Here is a tiny trained network, its code and every weight. The questions are about switching its units off for an input and a target symbol, where a switched-off unit gives its printed mean instead of its output.

import numpy as np


def w(rows, s, z=0):
    codes = np.array(rows[::2]) - 128.0
    scale = np.full(codes.shape[1], s)
    scale[-1] = z or s
    return codes * scale


def f(y):
    return np.maximum(y, 0)


def softmax(a):
    e = np.exp(a - a.max(-1, keepdims=True))
    return e / e.sum(-1, keepdims=True)


def log_softmax(a):
    a = a - a.max(-1, keepdims=True)
    return a - np.log(np.exp(a).sum(-1, keepdims=True))


def net(x, mask):
    ids = ['ΔΘΠΨΩβγεζημξστφ'.index(c) for c in x.split()]
    T = len(ids)
    res = E[ids] + P[:T]
    u = 0
    for l in range(2):
        q, k, v = (res @ M[l].T for M in (Q, K, V))
        z = softmax(np.where(np.tri(T) > 0, q @ k.T / 2**0.5, -1e9)) @ v
        res = res + np.where(mask[u], z, O[l][:, -1]) @ O[l][:, :-1]
        u += 1
        y = f(res @ A[l][:, :-1].T + A[l][:, -1])
        res = res + np.where(mask[u : u + 4], y, B[l][:, -1]) @ B[l][:, :-1]
        u += 4
    return log_softmax(res[-1] @ U[:, :-1].T + U[:, -1])


Q, K, V, O, A, B = {}, {}, {}, {}, {}, {}
E = w([
[221,121,31,122],'Δ',
[227,101,135,158],'Θ',
[168,150,81,101],'Π',
[95,112,142,33],'Ψ',
[124,79,112,49],'Ω',
[114,185,166,73],'β',
[169,208,137,150],'γ',
[111,108,6,126],'ε',
[19,167,215,88],'ζ',
[136,120,114,227],'η',
[180,110,148,165],'μ',
[115,216,182,63],'ξ',
[99,66,127,143],'σ',
[2,137,138,119],'τ',
[245,154,82,104],'φ',
],0.023)
P = w([
[84,13,60,171],'0',
[169,6,55,185],'1',
[151,45,53,170],'2',
[119,82,48,163],'3',
[133,99,68,163],'4',
[178,93,106,169],'5',
[107,117,38,161],'6',
[195,97,135,157],'7',
[163,135,107,181],'8',
[186,116,136,198],'9',
[86,170,49,181],'10',
[214,136,152,181],'11',
[138,119,110,177],'12',
],0.0023)
Q[0] = w([
[75,253,129,197],'0.h1',
[128,85,107,180],'0.h1',
],0.014)
K[0] = w([
[89,213,119,250],'0.h1',
[105,61,112,157],'0.h1',
],0.012)
V[0] = w([
[120,211,78,254],'0.h1',
[182,92,84,116],'0.h1',
],0.0064)
O[0] = w([
[254,75,199,143,57],'0.h1',
[112,192,33,202,250],'0.h1',
],0.011,0.0018)
A[0] = w([
[90,3,77,166,202],'0.n1',
[171,161,171,85,252],'0.n2',
[2,36,244,161,4],'0.n3',
[55,14,82,148,133],'0.n4',
],0.0086,0.003)
B[0] = w([
[146,34,255,92,214],'0.n1',
[120,160,129,216,253],'0.n2',
[238,243,38,80,181],'0.n3',
[228,71,209,121,199],'0.n4',
],0.0087,0.006)
Q[1] = w([
[156,77,111,96],'1.h1',
[58,254,225,94],'1.h1',
],0.0091)
K[1] = w([
[157,148,190,67],'1.h1',
[12,122,131,5],'1.h1',
],0.012)
V[1] = w([
[163,79,254,136],'1.h1',
[102,224,142,149],'1.h1',
],0.0094)
O[1] = w([
[168,167,200,182,244],'1.h1',
[223,175,253,134,119],'1.h1',
],0.0061,0.011)
A[1] = w([
[119,29,184,117,3],'1.n1',
[143,10,93,152,3],'1.n2',
[94,83,133,147,113],'1.n3',
[100,67,107,236,88],'1.n4',
],0.014,0.0045)
B[1] = w([
[76,243,27,241,199],'1.n1',
[131,2,177,152,197],'1.n2',
[74,229,9,96,145],'1.n3',
[49,120,215,97,254],'1.n4',
],0.0085,0.0075)
U = w([
[204,43,75,160,92],'Δ',
[149,52,193,142,195],'Θ',
[160,118,74,153,130],'Π',
[90,110,134,87,236],'Ψ',
[49,186,97,184,189],'Ω',
[89,164,201,120,128],'β',
[196,157,150,204,162],'γ',
[123,68,101,226,40],'ε',
[160,194,137,110,38],'ζ',
[63,162,208,207,69],'η',
[85,116,202,153,61],'μ',
[67,212,231,140,49],'ξ',
[113,151,97,255,6],'σ',
[227,75,159,67,78],'τ',
[201,133,38,182,84],'φ',
],0.0089,0.012)

Each question gives the input, a string of symbols that net reads in full, and the target symbol t.
The units are the heads (2 rows each of Q, K, V and O) and the neurons (one row each of A and B). Each row of codes is followed by its name. A weight is (code - 128) times the scale printed after its matrix; where a second scale follows, it is the last column's (O, A, B and U).
mask holds one flag per unit, layer by layer, with each layer's heads first. A switched-off unit (its flag False) gives its mean, the last column of its rows in O or B, instead of its output. The means were averaged over made-up inputs and are rounded, as every weight is.
A unit's drop is (log p(t) with every unit on - log p(t) with that unit switched off) / (log p(t) with every unit on - log p(t) with every unit switched off).
The circuit of an input: a set's keep is (log p(t) with only the set's units on - log p(t) with every unit switched off) / (log p(t) with every unit on - log p(t) with every unit switched off). Starting from all 10 units, units are removed one at a time, each time the one whose removal leaves the highest keep (on an exact tie, the one counted first), for as long as the keep stays at least 0.8.
units of the circuit, in order: the units of the circuit, biggest drop first
top k neurons: the k neurons with the biggest drops, biggest first
k most important neurons of layer l: the k neurons of layer l with the biggest drops, biggest first
input ξ Ψ ζ ξ Θ Θ Ψ ξ Θ Θ ε, target ε: top 4 neurons	(1.n2 1.n1 0.n1 0.n4)
input ξ Ω ξ η μ ε Θ Θ Θ Δ μ, target η: top 3 neurons	(1.n4 0.n3 0.n1)
input Θ γ Θ Θ Δ ξ Θ γ β β, target γ: 2 most important neurons of layer 0	(0.n2 0.n1)
input σ Θ ε, target ε: top 4 neurons	(1.n1 1.n2 0.n1 0.n4)
input Θ ζ Ω τ τ, target τ: top 2 neurons	(0.n3 0.n4)
input Θ Δ Θ Ω Θ ξ β, target Ω: units of the circuit, in order	(1.h1 0.n1)
input Ω Ω Θ β Θ Θ Ω Θ ξ, target Ω: top 2 neurons	(0.n2 0.n1)
input Δ Θ γ φ Θ η β Θ Θ Ω φ Θ, target Ω: most important neuron of layer 0	(0.n4)
input γ γ Θ Π ζ, target γ: units of the circuit, in order	(0.h1 0.n3)
input Θ Θ ξ Θ Θ φ Π σ, target σ: units of the circuit, in order	(1.n1 0.n1)
input φ Θ γ φ Ψ γ ζ ξ Θ ξ ε ε σ, target γ: top 2 neurons	(0.n3 1.n1)
input β Θ Θ β μ Δ Θ Θ γ Θ Θ φ ξ, target γ: units of the circuit, in order	(0.h1 1.n4)
input β ξ Ω ζ, target Ω: units of the circuit, in order	(0.n3 1.h1)
input φ Ω Ψ Θ, target Ψ: units of the circuit, in order	(0.h1 1.h1 1.n1)
input τ μ Θ φ ζ β Θ ε Ω γ Ψ ε, target γ: 2 most important neurons of layer 1	(1.n1 1.n4)
input Θ Θ Θ ξ β μ ξ Π φ, target φ: units of the circuit, in order	(1.n4 0.n1)
input Π τ Δ, target Δ: top 3 neurons	(1.n2 0.n2 0.n4)
input Π ξ τ φ φ Θ ζ Π Θ β Θ ξ Δ, target Δ: 2 most important neurons of layer 1	(1.n2 1.n1)
input Θ γ Θ Θ Θ Θ ξ ξ Δ τ, target γ: units of the circuit, in order	(0.n3 0.h1)
input Π Θ Θ, target Θ: top 2 neurons	(1.n2 1.n4)
input Θ γ Ω Θ Θ ξ γ σ, target γ: top 3 neurons	(0.n3 0.n4 1.n1)
input ζ ε Ψ Π Θ Θ, target Ψ: most important neuron of layer 0	(0.n2)
input β Ω σ, target Ω: most important neuron of layer 1	(1.n1)
input γ Θ Θ Ω ξ Ψ η, target η: top 4 neurons	(1.n4 1.n1 0.n1 0.n3)
input Ω σ β ξ β, target Ω: 2 most important neurons of layer 0	(0.n2 0.n1)
input ξ σ μ Θ Θ, target Θ: 2 most important neurons of layer 0	(0.n3 0.n2)
input φ ξ ξ Ω γ τ Ω, target Ω: 3 most important neurons of layer 0	(0.n1 0.n3 0.n4)
input Θ Π Ψ Ψ μ, target Ψ: most important neuron of layer 0	(0.n2)
